Here is a tiny trained network, its code and every weight. The questions are about switching its units off for an input and a class, where a switched-off unit gives its printed mean instead of its output.

import numpy as np


def w(rows, s, z=0):
    codes = np.array(rows[::2]) - 128.0
    scale = np.full(codes.shape[1], s)
    scale[-1] = z or s
    return codes * scale


def norm(h):
    return h / np.sqrt((h * h).mean(-1, keepdims=True) + 1e-5)


def f(y):
    return y / 2 * (1 + np.tanh(0.7978845608 * (y + 0.044715 * y**3)))


def log_softmax(a):
    a = a - a.max(-1, keepdims=True)
    return a - np.log(np.exp(a).sum(-1, keepdims=True))


def net(x, mask):
    res = np.array(x, float).reshape(1, 3) / 4 @ E
    u = 0
    for l in range(2):
        y = f(norm(res) @ A[l][:, :-1].T + A[l][:, -1])
        res = res + np.where(mask[u : u + 10], y, B[l][:, -1]) @ B[l][:, :-1]
        u += 10
    return log_softmax(norm(res)[-1] @ U[:, :-1].T + U[:, -1])


A, B = {}, {}
E = w([
[137,127,48,184,119,76],'x0',
[113,165,112,105,5,81],'x1',
[108,181,130,157,205,80],'x2',
],0.011)
A[0] = w([
[128,137,126,167,135,103,60],'0.n0',
[181,110,5,186,127,95,202],'0.n1',
[159,68,83,108,130,150,137],'0.n2',
[211,93,66,172,169,89,64],'0.n3',
[86,186,141,89,118,84,3],'0.n4',
[102,184,159,163,136,80,139],'0.n5',
[177,129,78,179,129,167,56],'0.n6',
[124,74,70,157,142,136,46],'0.n7',
[102,199,71,102,74,104,134],'0.n8',
[80,176,137,109,106,111,66],'0.n9',
],0.013,0.0062)
B[0] = w([
[89,139,122,133,183,123,131],'0.n0',
[116,77,65,216,114,132,254],'0.n1',
[38,47,104,57,67,216,163],'0.n2',
[23,164,212,80,85,90,188],'0.n3',
[26,186,53,48,101,113,143],'0.n4',
[99,213,112,84,211,118,180],'0.n5',
[71,186,174,104,14,206,144],'0.n6',
[37,144,177,83,21,219,148],'0.n7',
[254,156,85,91,150,108,196],'0.n8',
[112,148,73,84,88,112,144],'0.n9',
],0.0071,0.0099)
A[1] = w([
[234,69,91,83,82,179,230],'1.n0',
[164,91,125,126,15,122,103],'1.n1',
[65,159,123,169,196,168,85],'1.n2',
[187,155,69,180,92,97,143],'1.n3',
[222,169,138,86,195,74,84],'1.n4',
[34,226,119,146,111,115,149],'1.n5',
[138,11,125,128,141,225,101],'1.n6',
[149,227,137,136,190,92,254],'1.n7',
[171,184,107,19,97,137,42],'1.n8',
[134,118,96,188,146,175,89],'1.n9',
],0.011,0.005)
B[1] = w([
[129,78,170,172,218,62,225],'1.n0',
[144,140,244,146,100,121,191],'1.n1',
[161,72,205,206,85,94,197],'1.n2',
[201,51,103,82,103,183,180],'1.n3',
[94,151,222,91,56,220,177],'1.n4',
[137,124,102,116,228,108,211],'1.n5',
[131,181,36,60,127,144,218],'1.n6',
[141,167,87,166,68,177,254],'1.n7',
[2,162,184,127,165,48,170],'1.n8',
[92,146,154,104,95,71,139],'1.n9',
],0.0099,0.0086)
U = w([
[149,79,119,24,193,167,227],'0',
[161,183,200,174,143,237,3],'1',
[24,73,96,123,67,195,137],'2',
[79,126,113,253,179,86,67],'3',
[119,116,248,85,113,61,234],'4',
[55,238,130,71,135,97,86],'5',
[208,19,118,142,75,74,57],'6',
[203,183,18,148,83,104,192],'7',
],0.019,0.0014)

Each question gives the input, the list of numbers given to net, and the class t.
The units are the neurons (one row each of A and B). Each row of codes is followed by its name. A weight is (code - 128) times the scale printed after its matrix; where a second scale follows, it is the last column's (A, B and U).
mask holds one flag per neuron, layer by layer. A switched-off neuron (its flag False) gives its mean, the last column of its row in B, instead of its output. The means were averaged over made-up inputs and are rounded, as every weight is.
A unit's drop is (log p(t) with every unit on - log p(t) with that unit switched off) / (log p(t) with every unit on - log p(t) with every unit switched off).
The circuit of an input: a set's keep is (log p(t) with only the set's units on - log p(t) with every unit switched off) / (log p(t) with every unit on - log p(t) with every unit switched off). Starting from the 12 units with the biggest drops (on a tie, the unit counted first), units are removed one at a time, each time the one whose removal leaves the highest keep (on an exact tie, the one counted first), for as long as the keep stays at least 0.8.
units of the circuit, in order: the units of the circuit, biggest drop first
k most important neurons: the k neurons with the biggest drops, biggest first
k most important neurons of layer l: the k neurons of layer l with the biggest drops, biggest first
drop when u is switched off: that unit's drop, to one decimal
input [1,-8,-6], class 2: units of the circuit, in order	(0.n2)
input [-2,0,-7], class 0: units of the circuit, in order	(1.n6; 1.n0)
input [-5,-1,-8], class 0: units of the circuit, in order	(1.n6; 1.n0)
input [5,6,0], class 6: 2 most important neurons	(1.n3; 1.n6)
input [0,-4,3], class 1: units of the circuit, in order	(0.n1; 1.n7)
input [-2,7,-2], class 4: 2 most important neurons	(1.n8; 0.n1)
input [2,4,8], class 7: 2 most important neurons of layer 1	(1.n7; 1.n3)
input [8,2,6], class 7: 3 most important neurons	(0.n8; 1.n3; 1.n0)
input [-3,-2,-8], class 0: units of the circuit, in order	(1.n6; 1.n0)
input [0,0,-3], class 0: 2 most important neurons of layer 0	(0.n2; 0.n3)
input [1,4,-5], class 6: 2 most important neurons of layer 0	(0.n3; 0.n5)
input [-2,3,0], class 4: 2 most important neurons of layer 1	(1.n6; 1.n0)
input [0,-6,8], class 1: 2 most important neurons of layer 0	(0.n1; 0.n2)
input [-3,8,0], class 4: units of the circuit, in order	(1.n1)
input [-2,8,0], class 4: 2 most important neurons of layer 0	(0.n8; 0.n3)
input [-2,1,-2], class 4: 2 most important neurons of layer 0	(0.n1; 0.n5)
input [-1,0,-2], class 0: 2 most important neurons	(1.n6; 0.n8)
input [0,-2,-4], class 0: 2 most important neurons of layer 0	(0.n1; 0.n3)
input [-3,0,-1], class 0: 2 most important neurons of layer 1	(1.n6; 1.n7)
input [2,4,-4], class 6: most important neuron	(1.n3)
input [-1,-4,-6], class 0: 2 most important neurons of layer 1	(1.n0; 1.n6)
input [-1,-3,-7], class 0: drop when 1.n0 is switched off	0.2
input [4,1,3], class 7: drop when 0.n8 is switched off	0.9
input [-5,-3,-7], class 0: drop when 1.n6 is switched off	0.2
input [-2,-2,-1], class 0: drop when 1.n6 is switched off	0.2
